Below is a small trained network, with its code and all its weights. Each question gives an input and a target symbol and asks what happens when units are switched off, that is, made to give their printed mean instead of their output.

import numpy as np


def w(rows, s, z=0):
    codes = np.array(rows[::2]) - 128.0
    scale = np.full(codes.shape[1], s)
    scale[-1] = z or s
    return codes * scale


def norm(h):
    return h / np.sqrt((h * h).mean(-1, keepdims=True) + 1e-5)


def f(y):
    return np.maximum(y, 0)


def softmax(a):
    e = np.exp(a - a.max(-1, keepdims=True))
    return e / e.sum(-1, keepdims=True)


def log_softmax(a):
    a = a - a.max(-1, keepdims=True)
    return a - np.log(np.exp(a).sum(-1, keepdims=True))


def net(x, mask):
    ids = ['βγζηθλμω'.index(c) for c in x.split()]
    T = len(ids)
    res = E[ids] + P[:T]
    r = norm(res)
    for j in range(2):
        rows = slice(2 * j, 2 * j + 2)
        q, k, v = (r @ M[0][rows].T for M in (Q, K, V))
        z = softmax(np.where(np.tri(T) > 0, q @ k.T / 2**0.5, -1e9)) @ v
        o = O[0][rows]
        res = res + np.where(mask[j], z, o[:, -1]) @ o[:, :-1]
    y = f(norm(res) @ A[0][:, :-1].T + A[0][:, -1])
    res = res + np.where(mask[2:10], y, B[0][:, -1]) @ B[0][:, :-1]
    return log_softmax(norm(res)[-1] @ U[:, :-1].T + U[:, -1])


Q, K, V, O, A, B = {}, {}, {}, {}, {}, {}
E = w([
[58,198,169,56,86],'β',
[119,249,126,97,127],'γ',
[107,136,55,155,181],'ζ',
[122,197,36,103,110],'η',
[71,118,52,72,74],'θ',
[43,87,109,133,158],'λ',
[60,196,197,101,112],'μ',
[201,140,196,154,164],'ω',
],0.015)
P = w([
[157,61,113,252,25],'0',
[126,122,105,244,71],'1',
[99,135,103,234,101],'2',
[100,139,99,214,116],'3',
[102,136,104,195,126],'4',
[101,135,105,176,133],'5',
[104,136,106,162,144],'6',
[104,133,107,147,151],'7',
[107,133,108,134,164],'8',
[111,129,109,117,171],'9',
[112,126,110,104,183],'10',
[114,124,110,87,195],'11',
[117,121,107,66,206],'12',
[113,125,103,47,220],'13',
],0.011)
Q[0] = w([
[38,162,186,94,204],'H1',
[172,131,184,148,146],'H1',
[2,170,101,132,250],'H2',
[140,37,91,183,133],'H2',
],0.016)
K[0] = w([
[109,141,108,10,216],'H1',
[185,127,176,105,52],'H1',
[135,160,182,29,215],'H2',
[147,178,219,205,96],'H2',
],0.014)
V[0] = w([
[81,59,55,88,60],'H1',
[126,129,62,37,104],'H1',
[168,204,113,95,18],'H2',
[65,86,244,110,105],'H2',
],0.011)
O[0] = w([
[158,200,92,195,158,161],'H1',
[124,95,86,224,110,75],'H1',
[114,65,81,68,225,251],'H2',
[2,208,189,110,179,248],'H2',
],0.0099,0.0027)
A[0] = w([
[100,154,114,84,41,203],'N1',
[90,205,116,144,129,157],'N2',
[53,162,200,94,184,203],'N3',
[202,73,252,137,161,174],'N4',
[164,224,90,113,197,127],'N5',
[113,145,100,211,182,2],'N6',
[124,174,186,89,114,89],'N7',
[120,173,125,79,133,44],'N8',
],0.013,0.0032)
B[0] = w([
[69,160,12,159,114,158],'N1',
[161,162,178,142,98,204],'N2',
[203,96,99,146,139,255],'N3',
[199,101,231,47,53,151],'N4',
[118,119,186,100,121,187],'N5',
[137,56,156,60,99,163],'N6',
[106,91,93,69,83,164],'N7',
[119,101,133,128,170,155],'N8',
],0.011,0.015)
U = w([
[173,184,160,168,207,171],'β',
[78,2,31,116,91,130],'γ',
[148,142,32,104,29,123],'ζ',
[235,112,69,176,111,123],'η',
[207,82,175,78,27,90],'θ',
[129,224,123,174,73,253],'λ',
[74,141,112,11,124,57],'μ',
[79,158,65,90,104,136],'ω',
],0.0094,0.0038)

Each question gives the input, a string of symbols that net reads in full, and the target symbol t.
The units are the heads (2 rows each of Q, K, V and O) and the neurons (one row each of A and B). Each row of codes is followed by its name. A weight is (code - 128) times the scale printed after its matrix; where a second scale follows, it is the last column's (O, A, B and U).
mask holds one flag per unit, heads first, then neurons. A switched-off unit (its flag False) gives its mean, the last column of its rows in O or B, instead of its output. The means were averaged over made-up inputs and are rounded, as every weight is.
A unit's drop is (log p(t) with every unit on - log p(t) with that unit switched off) / (log p(t) with every unit on - log p(t) with every unit switched off).
The circuit of an input: a set's keep is (log p(t) with only the set's units on - log p(t) with every unit switched off) / (log p(t) with every unit on - log p(t) with every unit switched off). Starting from all 10 units, units are removed one at a time, each time the one whose removal leaves the highest keep (on an exact tie, the one counted first), for as long as the keep stays at least 0.8.
circuit, biggest first: the units of the circuit, biggest drop first
unit that matters most: the unit with the biggest drop
k most important neurons: the k neurons with the biggest drops, biggest first
heads that matter: for each layer, one digit per head in row order, 1 if its drop is at least 0.15 and else 0, layers parted by /
drop of u: that unit's drop, to one decimal
input λ μ η μ λ μ λ η, target λ: circuit, biggest first -> N3; H1; N2
input η β λ λ μ μ μ μ γ λ β μ ω ζ, target θ: circuit, biggest first -> H2; N6; N2
input μ η λ γ λ θ λ η μ ζ ζ ζ, target β: heads that matter -> 01
input μ γ μ ζ ζ γ λ η ζ μ ζ γ β, target γ: circuit, biggest first -> H1; N3; N1
input η θ μ θ η β, target η: 4 most important neurons -> N7; N4; N3; N2
input μ μ μ λ ζ γ, target ζ: circuit, biggest first -> H2; N1; N3
input γ η ζ ζ η μ μ μ η, target μ: unit that matters most -> N5
input λ θ μ γ η μ ζ θ γ, target θ: heads that matter -> 10
input μ ζ λ, target β: circuit, biggest first -> H1; N7
input μ μ μ, target μ: 2 most important neurons -> N7; N3
input μ γ ζ β μ, target β: circuit, biggest first -> H2; N3; N6
input ζ μ η μ λ η, target λ: circuit, biggest first -> N3; H1
input μ η μ, target η: circuit, biggest first -> N3; H2; N6; H1
input λ η μ μ μ μ μ γ γ ω η γ η ζ, target γ: 2 most important neurons -> N3; N2
input η λ λ λ, target λ: circuit, biggest first -> H2
input μ γ ω γ η ζ ζ μ, target ζ: 2 most important neurons -> N1; N7
input ζ θ ω μ θ, target λ: 2 most important neurons -> N2; N7
input β θ ω ζ ω θ β ζ ζ ζ γ ζ γ, target ζ: 2 most important neurons -> N3; N2
input μ λ μ ζ λ β η η ζ μ β μ η β, target η: 2 most important neurons -> N7; N3
input λ μ ω ω ζ, target θ: unit that matters most -> N6
input γ μ β, target μ: 2 most important neurons -> N7; N2
input μ ζ ω μ η μ λ ζ η ζ μ λ γ, target λ: drop of N1 -> 0.2
input ω ζ μ ω μ γ ω η μ μ μ θ, target ω: drop of H2 -> 0.4
input μ μ μ μ γ, target μ: drop of H2 -> 0.6
input μ μ ω μ γ, target μ: drop of N3 -> 0.9
